Moves between objects:
BS: y>PP, w>BD, j>HS, n>SN, m>FR, x>SC
QM: y>FJ, w>PF, j>HT, n>CG, m>DD, x>DR
QZ: y>BC, w>DS, j>NT, n>NB, m>HQ, x>JJ
GG: y>JB, w>ML, j>HQ, n>JJ, m>PF, x>NT
RR: y>NT, w>HZ, j>QM, n>MM, m>LS, x>TH
FT: y>DS, w>GB, j>HZ, n>QZ, m>JL, x>GG
PF: y>GG, w>ZB, j>GH, n>FJ, m>TR, x>RR
LL: y>HM, w>JG, j>LD, n>JD, m>FG, x>RL
RJ: y>DM, w>JT, j>FG, n>RL, m>BC, x>LD
RL: y>HS, w>DM, j>DZ, n>HJ, m>LP, x>GT
JJ: y>GB, w>JB, j>RH, n>FT, m>FJ, x>ZB
DM: y>QQ, w>SN, j>LL, n>HS, m>RJ, x>FR
ZB: y>ML, w>RD, j>JL, n>GG, m>MM, x>HZ
HZ: y>TT, w>NB, j>PF, n>NT, m>MR, x>HQ
LD: y>FR, w>BL, j>LP, n>GT, m>GB, x>DZ
JT: y>SN, w>BS, j>HJ, n>DM, m>GT, x>BL
FJ: y>JJ, w>GG, j>TH, n>JL, m>QM, x>MM
BC: y>RJ, w>GT, j>RD, n>LP, m>QZ, x>GB
HQ: y>QZ, w>FT, j>RR, n>RH, m>GH, x>FJ
TR: y>PF, w>MM, j>PB, n>QM, m>PP, x>LS
HP: y>BL, w>JD, j>BC, n>LD, m>JB, x>FG
FF: y>MR, w>TH, j>PP, n>LS, m>RM, x>PB
CG: y>JL, w>FJ, j>FF, n>GH, m>BZ, x>TR
PP: y>TR, w>DR, j>QC, n>DD, m>BS, x>SF
ML: y>DZ, w>FG, j>FT, n>JB, m>ZB, x>TT
JD: y>SC, w>HM, j>GT, n>BL, m>DZ, x>HJ
RM: y>FF, w>HT, j>BS, n>SF, m>HM, x>QC
SC: y>SF, w>RM, j>JT, n>CM, m>JD, x>JG
HJ: y>JG, w>HS, j>HP, n>LL, m>CF, x>RJ
BD: y>DR, w>LS, j>QQ, n>PP, m>CM, x>RM
SF: y>LS, w>FF, j>SN, n>BD, m>SC, x>LH
DS: y>GT, w>LD, j>TT, n>BC, m>FT, x>JB
QC: y>PB, w>BZ, j>SC, n>LH, m>HS, x>SN
CF: y>HJ, w>RL, j>JB, n>FG, m>TT, x>BC
HT: y>TH, w>GH, j>BD, n>FF, m>LH, x>BZ
FG: y>LL, w>HJ, j>GB, n>DZ, m>RD, x>LP
JL: y>FT, w>JJ, j>MR, n>HQ, m>CG, x>PF
GB: y>LD, w>HP, j>NB, n>DS, m>JJ, x>ML
CM: y>BD, w>SF, j>DM, n>BS, m>BL, x>HM
DD: y>QM, w>TR, j>LH, n>BZ, m>SN, x>BD
BL: y>CM, w>SC, j>RJ, n>FR, m>HP, x>LL
LP: y>RL, w>RJ, j>ML, n>CF, m>NB, x>DS
BZ: y>CG, w>QM, j>RM, n>PB, m>QQ, x>PP
MR: y>HZ, w>RH, j>TR, n>RR, m>FF, x>GH
GT: y>JT, w>FR, j>CF, n>RJ, m>DS, x>HP
GH: y>HQ, w>JL, j>LS, n>TH, m>PB, x>QM
DZ: y>JD, w>LL, j>DS, n>HP, m>ML, x>CF
MM: y>ZB, w>NT, j>CG, n>PF, m>DR, x>MR
DR: y>MM, w>RR, j>BZ, n>TR, m>BD, x>FF
HS: y>QC, w>QQ, j>JD, n>JG, m>RL, x>JT
NT: y>RD, w>TT, j>FJ, n>ZB, m>RR, x>RH
TH: y>RH, w>HQ, j>DR, n>MR, m>HT, x>CG
RD: y>FG, w>CF, j>JJ, n>ML, m>NT, x>NB
HM: y>RM, w>LH, j>FR, n>SC, m>LL, x>HS
FR: y>BS, w>CM, j>RL, n>JT, m>LD, x>JD
PB: y>GH, w>CG, j>SF, n>HT, m>QC, x>DD
LH: y>HT, w>PB, j>CM, n>RM, m>JG, x>QQ
JB: y>HP, w>DZ, j>QZ, n>GB, m>GG, x>RD
SN: y>DD, w>PP, j>JG, n>QQ, m>JT, x>CM
TT: y>CF, w>LP, j>GG, n>RD, m>HZ, x>QZ
NB: y>LP, w>BC, j>ZB, n>TT, m>RH, x>FT
RH: y>NB, w>QZ, j>MM, n>HZ, m>TH, x>JL
JG: y>LH, w>QC, j>BL, n>HM, m>HJ, x>DM
LS: y>RR, w>MR, j>DD, n>DR, m>SF, x>HT
QQ: y>BZ, w>DD, j>HM, n>QC, m>DM, x>BS

The rows follow the links: the fewer symbols apart two objects are, the more alike their rows tend to be.

Some objects and rows for them; each showing differs a little:
CF	[-776    7 -173 -354 -151  239  546 -143  492  267   77  -35  -99 -421 -146 -324  524  224 -369  832  107   68   47 -366   59 -404 -151  521 -106  -78 -100 -601 -151  -75  134   38  680 -434 -192 -161  -62 -567 -213  310  201 -487  917 -219 -384  673 -323  518  611 -322 -342  517  551   47  127 -305   30]
RM	[  472   324   715   383  -240    12  -374   365  -287    76   300    42   -11   407   -49   419  -415  -200   790 -1038  -283   293  -303     0    76    -3   169  -205   186    82   264   512   -75   148    57    44  -378   678  -194  -215  -381   124   -58   377  -424   320  -954   319   708  -286    78  -456  -427   214   322  -241  -701   -58    80   215  -262]
JJ	[-171 -397 -914 -320  420 -159  228 -403   72 -218 -461   -1  113 -291  106 -375  209  142 -855  922  297 -418  399  220 -165  292  -93  -51 -160  -79 -286 -339  189 -196 -141  -81  136 -683  394  421  508  159  224 -743  449 -129  729 -320 -728  -23   83  352  193  -93 -223  -20  650   86 -253  -95  346]
NB	[-366 -351 -801 -372  298  -48  342 -355  214 -130 -377  -39   39 -369   71 -427  353  160 -822 1045  307 -335  343   98 -110  123 -153  117 -154  -58 -258 -447  102 -170  -57  -52  310 -687  258  267  442  -44  109 -507  453 -231  900 -308 -750  186  -25  448  340 -181 -295  147  706   94 -152 -166  284]
JB	[-635 -216 -539 -400  139  109  507 -271  364   36 -187  -37  -36 -406  -25 -410  455  197 -672 1013  236 -146  240 -117  -47 -161 -166  302 -152  -80 -222 -572    9 -139   15   -4  528 -626   48  101  260 -299  -33 -172  344 -406 1007 -312 -654  427 -177  477  478 -262 -330  364  735   54  -50 -255  193]
GG	[ -72 -461 -911 -263  471 -186  166 -405   32 -271 -480  -16   84 -252  135 -365  187  141 -873  845  353 -466  387  282 -166  338  -83 -131 -152  -77 -276 -285  236 -195 -170  -92   58 -663  422  416  561  225  234 -805  456  -82  680 -281 -740  -99  141  267  115  -67 -223  -39  591   86 -267  -39  350]
GH	[ 766 -288 -398  175  415 -355 -463 -120 -457 -435 -387   40  185  280  215   75 -440 -131 -164 -294   76 -357  179  565 -185  653  112 -604   15   40  -59  412  287  -26 -209 -102 -650   34  462  461  395  695  355 -818   69  438 -531   23  -62 -751  429 -362 -536  285  212 -566 -196   15 -280  292  183]
TR	[ 817 -163 -131  267  303 -317 -512  -23 -513 -390 -248   30  131  367  170  203 -501 -173  103 -591   -5 -240   85  520 -131  572  136 -593   71   71   37  518  210   26 -215  -58 -694  219  365  356  235  652  304 -624  -74  503 -734  134  155 -753  405 -459 -587  292  301 -574 -366    5 -250  324   92]
MM	[  576  -405  -711    38   535  -331  -298  -270  -363  -458  -508    36   155   106   201   -93  -274   -70  -466    77   175  -432   310   594  -198   642    46  -538   -60    51  -159   215   287  -113  -240   -82  -508  -232   538   551   530   647   382 -1009   250   329  -133   -86  -368  -640   396  -169  -358   204    92  -467    71    64  -353   180   256]
GT	[-796  219  285 -243 -384  331  498   98  509  372  323  -38 -147 -298 -193 -153  458  154   64  460  -16  278 -126 -539  173 -614 -110  629  -34  -66   37 -451 -259   15  194   67  693 -114 -402 -363 -308 -696 -339  727    2 -494  634  -74  -44  771 -424  419  579 -299 -269  579  288  -27  267 -269 -119]
DM	[-344  480  877  107 -553  285  114  360  221  409  526  -41 -168   27 -220  200   87   -5  678 -459 -277  514 -395 -525  200 -574   10  389  103   31  220  -12 -300  145  227  113  321  462 -550 -566 -601 -521 -346 1018 -340 -182 -183  200  558  478 -315  -35  213  -88   16  332 -323  -84  345 -107 -329]
QM	[ 809 -183 -242  235  357 -311 -487  -53 -488 -387 -293   73  130  349  179  149 -462 -171    8 -509   10 -274  137  533 -142  597  117 -589   30   61   10  510  237    1 -240  -60 -665  180  387  377  295  681  299 -694  -22  487 -652   98   83 -752  396 -420 -589  297  265 -566 -317   16 -267  276  120]
PB	[ 767   59  303  394   71 -213 -554  178 -468 -180   -3   63   83  412   85  374 -533 -181  475 -916 -177   -1 -112  291  -35  339  173 -464  132   74  128  578   94  133  -75  -20 -639  519  127   92  -43  476  127 -186 -257  459 -989  235  472 -608  297 -509 -611  325  347 -482 -605  -45  -89  304  -94]
DS	[-706 -129 -438 -376   21  145  530 -226  441  131  -98  -33  -46 -462  -51 -400  486  226 -575  990  223  -78  172 -248   10 -246 -168  419 -142  -76 -183 -566  -30 -112   72   -5  598 -588  -24  -24  148 -429 -112   40  297 -448  999 -279 -550  580 -253  525  575 -269 -350  423  679   76   29 -307  111]
TT	[-423 -315 -777 -380  270   -7  371 -342  264  -87 -306  -47   40 -368   42 -427  369  178 -803 1039  295 -275  322   43  -91   58 -141  166 -156  -89 -269 -514   79 -181  -44  -21  370 -702  212  244  391 -116   87 -427  403 -287  941 -289 -740  251  -77  433  393 -236 -309  178  713   73 -135 -173  260]
BZ	[  716   117   399   366    14  -164  -555   191  -439  -144    67    26    62   409    46   385  -512  -230   539  -964  -197    36  -155   260    -2   285   173  -425   161    76   190   582    52   133   -83   -27  -611   556    53    49   -99   423   126  -104  -279   466 -1000   268   545  -575   260  -532  -567   289   357  -437  -635   -59   -57   306  -117]
ZB	[ -19 -463 -944 -237  491 -197   96 -429   -9 -294 -523    7  123 -199  123 -355  131  115 -837  813  334 -462  421  324 -184  401  -71 -197 -146  -52 -302 -227  234 -200 -179  -90   12 -636  456  470  594  263  253 -857  414  -30  605 -277 -690 -164  166  248   90  -35 -174 -107  567   83 -285  -37  336]

Each walk starts at a row. The symbols on each line, taken left to right, move it on to the next object.
Each answer is a row, close to the row of the object it stands for.
new walk
[  366  -460  -857   -69   568  -318  -139  -350  -258  -428  -555    21   160     9   193  -220  -145     3  -641   388   250  -489   369   521  -212   609    -3  -403  -115   -31  -226    69   293  -136  -223   -86  -322  -427   521   537   593   549   370 -1004   339   225   141  -174  -552  -489   304   -18  -222   109   -19  -349   291    86  -350   122   332]
w j w -> [-307 -370 -846 -329  348  -81  299 -366  168 -176 -409   -4   57 -330   72 -409  302  178 -854 1023  338 -350  388  148 -106  177 -125   59 -166  -75 -258 -429  155 -169 -109  -74  222 -686  308  343  461   35  155 -588  422 -206  842 -310 -763  119   15  397  286 -164 -279  110  693   92 -192 -150  294]
y w y w -> [ 126  408  923  285 -440  152 -186  414  -55  255  463    7  -96  254 -113  390 -215 -138  843 -890 -326  446 -403 -254  172 -297  123   94  176   63  263  315 -194  196  130   70 -102  661 -428 -423 -568 -178 -233  749 -434  109 -726  305  733   70 -112 -313 -162   84  212   35 -606  -91  246   90 -350]
new walk
[-190  479  927  170 -534  263   38  406  130  375  547   13 -138   96 -187  286   -8  -62  776 -606 -303  508 -399 -453  201 -511   31  317  118   13  254   81 -280  164  201  105  160  543 -512 -525 -589 -432 -319  954 -395 -126 -392  205  636  339 -263 -119   89  -29   99  253 -433 -102  308  -46 -346]
y j m -> [-556  409  730   -7 -547  330  273  274  354  439  502  -19 -161 -116 -205  132  233   38  504 -162 -214  473 -328 -566  218 -650  -30  523   68  -22  180 -214 -298  106  247   72  471  277 -550 -517 -559 -634 -399 1005 -240 -337  115   94  387  610 -379  152  380 -190  -75  461 -126  -71  347 -160 -285]
x m n w -> [-661  357  623 -100 -506  346  352  218  422  440  452  -24 -153 -184 -233   14  336  106  372   59 -147  429 -289 -604  183 -685  -79  572   37  -41  141 -305 -297   85  254  104  547  143 -528 -523 -491 -679 -385  924 -212 -385  305   21  278  690 -416  244  466 -206 -144  524    3  -55  326 -233 -260]
new walk
[-506 -302 -682 -399  206   28  423 -340  289  -51 -272   -6   12 -415   45 -425  396  215 -775 1016  293 -242  294  -38  -81  -16 -132  193 -159  -82 -237 -512   81 -169  -29  -34  411 -672  175  206  341 -189   37 -371  403 -318  971 -309 -680  306 -110  477  407 -229 -344  257  708   75 -108 -190  250]
m j -> [  441  -442  -818   -42   586  -349  -186  -333  -306  -426  -502    29   144    16   208  -157  -182   -10  -613   299   247  -479   367   559  -231   655    11  -443  -107   -12  -187    81   290  -127  -236  -130  -398  -365   548   518   589   615   358 -1032   301   236    54  -152  -477  -532   325   -63  -265   134    15  -397   220    71  -357   153   320]
n w y -> [-669 -185 -479 -408   62  116  483 -271  386   74 -147  -30  -18 -433  -48 -383  470  239 -643  998  231 -107  214 -188    2 -208 -152  357 -141  -54 -218 -598  -27 -136   37    0  568 -587   30   25  170 -354  -74  -71  322 -413 1002 -285 -595  495 -207  530  538 -272 -362  380  650   47  -14 -271  149]
new walk
[  618   197   532   366   -78  -134  -488   257  -394   -58   164    27    18   444    18   424  -494  -214   650 -1025  -223   128  -227   141    22   198   160  -349   146   109   200   591    29   163   -20    19  -564   603   -23   -60  -226   346    49   120  -356   409 -1003   287   625  -451   177  -515  -508   271   346  -398  -680   -45    13   258  -193]
x w j x -> [  542   286   665   404  -199   -33  -432   353  -307     9   250    42    -9   403    12   416  -409  -215   735 -1048  -287   222  -257    31    39    35   158  -249   164   120   246   538   -47   178     9    50  -451   675  -159  -169  -308   185    -5   313  -395   349  -976   308   689  -341   110  -500  -427   241   319  -276  -712   -71    96   202  -214]
n w y -> [ 619 -396 -651   55  500 -332 -329 -252 -407 -452 -450   26  169  154  217  -59 -330  -81 -397  -14  166 -430  278  571 -204  669   58 -543  -36   25 -149  270  306  -82 -249 -101 -566 -164  509  509  549  684  396 -966  202  389 -254  -62 -292 -674  410 -209 -405  236  135 -501    5   42 -324  224  252]
new walk
[-420  456  814   79 -577  306  174  350  289  423  521   -1 -164  -25 -201  185  149   -1  613 -365 -249  472 -369 -559  218 -616   -7  466  101   -9  214  -94 -284  143  273   90  361  393 -555 -560 -602 -586 -377 1008 -326 -231  -93  146  514  510 -323   18  261 -122  -13  388 -252  -75  339 -132 -319]
w j w -> [ 281  415  885  361 -375   86 -287  413 -143  183  438   -1  -89  326  -97  421 -268 -157  842 -996 -338  376 -349 -165  140 -208  113  -44  152   76  273  380 -136  193   96   92 -239  686 -332 -344 -496  -52 -181  630 -448  196 -820  306  746  -89  -39 -391 -257  158  267  -92 -664  -82  199  146 -320]
m w x -> [  29  429  937  259 -484  171 -145  402  -10  297  499   15 -116  240 -149  379 -145 -116  853 -873 -327  441 -410 -298  170 -389   80  124  161   58  282  246 -225  190  157   63  -23  639 -457 -456 -584 -231 -257  846 -435   31 -630  260  725  137 -136 -260 -104   71  180  104 -589 -105  287   60 -350]
new walk
[ 755    3  222  359  127 -220 -532  133 -463 -248  -41   43   67  411  105  320 -509 -211  409 -874 -126  -60  -97  364  -50  429  183 -519  131   96  135  576  110   92 -129  -11 -678  467  176  139   24  535  189 -283 -225  478 -935  219  423 -660  292 -529 -584  305  340 -500 -575  -40 -115  315  -36]
y x -> [ 779 -248 -314  216  390 -308 -485  -89 -483 -401 -328   37  157  306  200  121 -451 -157  -81 -395   29 -322  151  572 -176  626  115 -597   39   74  -10  467  255  -28 -210  -74 -660  111  417  436  331  699  367 -761   36  471 -595   60   16 -760  412 -387 -555  289  247 -565 -268   29 -259  293  124]
j j y y -> [ 504 -456 -735   -1  563 -332 -242 -323 -346 -439 -503   17  158   77  230 -131 -217  -41 -547  207  202 -472  336  587 -202  648   25 -509  -66    3 -166  160  301 -126 -266 -100 -431 -300  538  557  554  638  382 -990  278  288  -32 -126 -417 -593  374 -131 -326  184   80 -445  154   88 -329  194  306]
new walk
[ 691 -365 -566  106  507 -350 -397 -202 -424 -452 -445   24  147  193  196  -19 -360  -81 -323 -122  124 -432  264  559 -189  654   63 -572  -10   48 -112  323  286  -56 -233  -80 -588 -106  499  507  486  701  381 -923  133  417 -339  -40 -210 -682  418 -280 -492  246  164 -522  -61   59 -302  223  216]
x j -> [ 784  -51   39  329  207 -264 -539   66 -485 -304 -135   24  104  414  138  287 -507 -204  239 -743  -86 -136  -13  446  -95  465  138 -563  126   88   64  573  155   33 -148  -26 -706  343  280  221  114  608  253 -449 -124  508 -869  164  290 -697  331 -482 -604  315  308 -556 -482   -6 -176  310   27]
w x x m -> [ 685  146  462  388  -42 -150 -497  253 -405 -109  112   38   52  429   56  386 -495 -242  612 -999 -211  117 -214  209    5  233  153 -390  155   66  213  574   39  123  -52    7 -574  588    7  -16 -179  382   72   -4 -297  438 -998  269  569 -519  226 -513 -555  286  364 -416 -665  -68   -5  267 -138]
new walk
[-478  432  783   49 -558  329  223  334  321  436  535  -25 -174  -56 -219  144  201   28  595 -228 -219  494 -352 -558  187 -633  -29  477   62  -23  196 -178 -290  121  232  110  418  340 -565 -538 -568 -611 -386  979 -256 -279   10  114  453  569 -372   74  321 -167  -48  419 -188  -68  337 -180 -281]
j m j -> [-530 -237 -636 -375  178   48  447 -310  348  -15 -213  -19    1 -396   20 -434  435  218 -741 1049  274 -206  269  -74  -47  -67 -136  270 -165 -113 -220 -537   42 -156   13  -39  471 -645  121  129  294 -237  -20 -271  367 -362  979 -306 -682  376 -137  503  453 -282 -368  314  711   67  -34 -244  214]
y w m -> [-816   44  -72 -328 -189  260  560  -92  491  255   86  -46 -109 -401 -125 -255  523  193 -300  795  101  118   15 -439   94 -462 -138  554 -115  -88  -74 -575 -158  -72  145   45  675 -377 -226 -212 -102 -614 -255  413  136 -511  879 -204 -314  714 -334  517  628 -317 -356  556  529   16  157 -295   -7]
new walk
[  390   333   762   360  -276    29  -358   358  -252    73   326    25   -46   352   -44   446  -356  -201   815 -1030  -320   308  -323   -70   111   -96   160  -142   164    79   244   463  -110   198    59    39  -336   698  -222  -247  -419    73  -112   496  -411   275  -927   325   741  -196    51  -425  -376   175   295  -183  -689   -89   117   179  -273]
n y w j -> [ 821 -142  -69  283  262 -290 -524   23 -524 -309 -195   58  104  397  123  217 -504 -176  196 -681  -40 -184   36  456 -103  527  128 -586   74   99   21  546  197   34 -183  -65 -695  291  314  314  188  637  283 -554  -91  516 -799  150  219 -721  382 -480 -615  334  273 -576 -449   10 -183  302   41]
y w -> [  74 -462 -943 -244  521 -202   73 -416  -79 -328 -526   -1  127 -152  166 -337   53  104 -812  715  330 -480  408  395 -167  435  -49 -229 -141  -29 -262 -168  257 -183 -188 -106  -77 -582  481  492  586  332  309 -913  412    5  502 -265 -691 -221  195  186   23  -16 -122 -158  511   85 -287    1  357]
